Below is a small trained network, with its code and all its weights. Each question gives an input and a class and asks what happens when units are switched off, that is, made to give their printed mean instead of their output.

import numpy as np


def w(rows, s, z=0):
    codes = np.array(rows[::2]) - 128.0
    scale = np.full(codes.shape[1], s)
    scale[-1] = z or s
    return codes * scale


def f(y):
    return y / 2 * (1 + np.tanh(0.7978845608 * (y + 0.044715 * y**3)))


def log_softmax(a):
    a = a - a.max(-1, keepdims=True)
    return a - np.log(np.exp(a).sum(-1, keepdims=True))


def net(x, mask):
    res = np.array(x, float).reshape(1, 6) / 4 @ E
    y = f(res @ A[0][:, :-1].T + A[0][:, -1])
    res = res + np.where(mask, y, B[0][:, -1]) @ B[0][:, :-1]
    return log_softmax(res[-1] @ U[:, :-1].T + U[:, -1])


A, B = {}, {}
E = w([
[238,62,164,143,95],'x0',
[171,203,115,111,103],'x1',
[166,171,132,199,173],'x2',
[92,109,107,221,52],'x3',
[160,157,104,125,206],'x4',
[131,108,3,78,86],'x5',
],0.0062)
A[0] = w([
[130,99,117,87,92,118],'N0',
[132,116,112,38,196,187],'N1',
[149,134,136,139,149,165],'N2',
[140,123,23,139,36,189],'N3',
[28,185,82,186,128,151],'N4',
[134,92,22,111,31,143],'N5',
[2,207,111,48,130,176],'N6',
[124,139,152,130,113,219],'N7',
[116,124,145,120,123,167],'N8',
[117,128,149,140,111,165],'N9',
[88,161,75,69,194,224],'N10',
[159,85,147,81,137,101],'N11',
[134,114,154,198,116,226],'N12',
[149,89,130,62,165,143],'N13',
[79,108,206,187,43,232],'N14',
[108,130,178,130,64,206],'N15',
[129,110,141,90,101,126],'N16',
[181,102,135,164,153,180],'N17',
[201,245,137,125,214,245],'N18',
[130,119,147,95,88,152],'N19',
[125,124,153,119,108,136],'N20',
[185,229,150,155,140,148],'N21',
[120,148,97,83,190,253],'N22',
[51,149,122,184,127,122],'N23',
[144,140,154,142,178,168],'N24',
[107,122,144,169,105,191],'N25',
[132,133,80,153,91,145],'N26',
[149,88,135,162,191,226],'N27',
[114,124,64,169,120,147],'N28',
[164,117,149,181,156,122],'N29',
[119,95,168,102,69,138],'N30',
[123,127,150,119,99,158],'N31',
],0.011,0.0023)
B[0] = w([
[138,167,62,156,111,150],'N0',
[112,181,187,68,75,201],'N1',
[118,131,135,104,142,145],'N2',
[38,127,65,118,250,235],'N3',
[63,92,165,124,30,212],'N4',
[35,167,5,123,227,238],'N5',
[90,55,195,4,102,249],'N6',
[159,122,138,131,131,149],'N7',
[146,127,124,130,115,136],'N8',
[151,111,138,134,131,139],'N9',
[131,166,228,37,125,212],'N10',
[122,152,130,141,60,151],'N11',
[168,76,168,95,150,183],'N12',
[105,163,151,104,65,167],'N13',
[254,40,204,118,157,216],'N14',
[215,105,150,156,132,166],'N15',
[154,154,88,147,98,139],'N16',
[111,103,187,98,162,174],'N17',
[167,248,128,24,185,255],'N18',
[166,149,95,159,110,143],'N19',
[156,136,127,139,118,133],'N20',
[199,182,107,125,189,199],'N21',
[124,160,190,64,123,193],'N22',
[108,76,149,143,62,173],'N23',
[90,135,96,75,131,163],'N24',
[142,84,163,120,139,157],'N25',
[77,117,128,134,175,161],'N26',
[92,84,150,73,123,173],'N27',
[60,133,156,132,136,163],'N28',
[119,101,108,70,146,163],'N29',
[204,158,104,155,105,155],'N30',
[163,130,122,147,127,138],'N31',
],0.023,0.0068)
U = w([
[154,41,140,119,81,176],'0',
[104,185,189,83,63,198],'1',
[186,170,97,92,216,238],'2',
[134,201,41,219,111,6],'3',
[207,136,156,253,65,2],'4',
[67,144,94,186,184,19],'5',
],0.0061,0.00078)

Each question gives the input, the list of numbers given to net, and the class t.
The units are the neurons (one row each of A and B). Each row of codes is followed by its name. A weight is (code - 128) times the scale printed after its matrix; where a second scale follows, it is the last column's (A, B and U).
mask holds one flag per neuron, in row order. A switched-off neuron (its flag False) gives its mean, the last column of its row in B, instead of its output. The means were averaged over made-up inputs and are rounded, as every weight is.
A unit's drop is (log p(t) with every unit on - log p(t) with that unit switched off) / (log p(t) with every unit on - log p(t) with every unit switched off).
The circuit of an input: a set's keep is (log p(t) with only the set's units on - log p(t) with every unit switched off) / (log p(t) with every unit on - log p(t) with every unit switched off). Starting from the 12 units with the biggest drops (on a tie, the unit counted first), units are removed one at a time, each time the one whose removal leaves the highest keep (on an exact tie, the one counted first), for as long as the keep stays at least 0.8.
circuit, biggest first: the units of the circuit, biggest drop first
k most important neurons: the k neurons with the biggest drops, biggest first
drop of u: that unit's drop, to one decimal
input [-2,-4,5,0,1,4], class 1: circuit, biggest first	(N5, N21)
input [-6,-7,7,5,4,1], class 0: 3 most important neurons	(N18, N1, N23)
input [1,-5,-4,3,-4,-7], class 0: circuit, biggest first	(N14)
input [1,-4,-8,0,5,6], class 5: 3 most important neurons	(N5, N18, N3)
input [6,-8,-7,1,-6,2], class 2: 3 most important neurons	(N14, N5, N4)
input [5,1,3,0,-3,-1], class 0: 3 most important neurons	(N18, N5, N3)
input [6,0,6,-5,-6,6], class 5: 2 most important neurons	(N18, N14)
input [-7,5,-5,7,-6,3], class 5: 2 most important neurons	(N5, N3)
input [-6,0,2,2,-6,6], class 5: 2 most important neurons	(N5, N3)
input [5,3,8,3,-8,-7], class 0: drop of N3	0.4
input [7,1,-5,3,-5,7], class 5: 2 most important neurons	(N3, N5)
input [-4,3,7,7,0,2], class 5: drop of N3	0.3
input [-1,3,-2,7,-8,-6], class 4: drop of N6	0.2
input [-7,1,8,4,8,8], class 1: circuit, biggest first	(N4)
